Read these off the row that follows.
1) Find the 3rd largest entry.
2) Find the 1st entry from the left.
3) Find the entry just right of -0.01.
4) Find the second entry from the left.
5) Find the last entry.
6) Find the third entry from the right.
7) Find the third entry from the left.
8) Find the second entry from the right.
-0.05,0.05,-0.10,-0.09,-0.05,-0.18,0.11,0.15,-0.02,-0.01,0.01,-0.08,0.01,0.20
1) 0.11
2) -0.05
3) 0.01
4) 0.05
5) 0.20
6) -0.08
7) -0.10
8) 0.01

Read these off the grid that follows.
1) Which number is the bottom entry of the column that holds the smallest entry?
2) Which number is the first entry, reading row by row?
3) Which number is the smallest entry in the last column?
4) Which number is the bottom-right entry?
5) Which number is the entry directly below -7?
6) Which number is the entry directly below -57?
7) Which number is the entry directly above the smallest entry?
8) Which number is the fifth entry in reading order?
[[-29 -15  29  23]
 [ -3  27  28  36]
 [ 15   7 -21 -20]
 [ 65  27  30  74]
 [-66 -13 -31 -62]
 [ 19   0   2 -20]
 [-19  29 -13 -17]
 [-16   2  36  10]
 [ 13 -34  27   9]
 [ 28 -34  -7  -4]
 [ -9 -57  15  60]
 [  6 -33  53  -5]]
1) 6
2) -29
3) -62
4) -5
5) 15
6) -33
7) 65
8) -3

[[ 60 -44  35   6 -29  13  13  -1]
 [-45 -49   8 -13   9  36   5  12]
 [-11  -2 -15 -29 -45  12  25 -24]
 [ 64 -39  -6 -63 -43 -28 -15  15]
 [-14 -49 -24   0 -14  -9  47  21]
 [ 15 -25 -39 -10 -23 -29 -17 -35]
 [-12  62  -2 -70 -14  -8  37  36]
 [ 34  49 -25  11  -9 -18  29  -6]
 [ 49  -1  68  16 -12  -8  -2  52]
 [ 46  32  -6  -1  30 -18   9  51]
 [ -5   5 -49   2 -50  15 -18  38]]
Indices start at 1.
Report the entry at row 2, column 2.
Answer: -49
Report the entry just right of the largest entry.
Answer: 16
The entry in the top-right corner is -1
The smallest entry is -70
The entry at row 3, column 3 is -15
The entry directly above the smallest entry -> -10
The entry at row 1, column 3: 35
Report the entry directly below the smallest entry.
Answer: 11
The entry in row 3 and column 1 is -11
Report the entry at row 2, column 1.
Answer: -45
Report the bottom-left entry.
Answer: -5
Report the entry just right of 0.
Answer: -14
The entry just right of the smallest entry is -14
Report the entry directly above 47.
Answer: -15
Report the entry in row 1 and column 1.
Answer: 60
The entry just right of -11 is -2
The entry in row 1 and column 2: -44
Report the top entry of the column that holds the smallest entry.
Answer: 6
The entry directly below -11 is 64
The entry just right of 29 -> -6
Report the entry directly below the largest entry.
Answer: -6
The bottom entry of the column that holds the largest entry -> -49
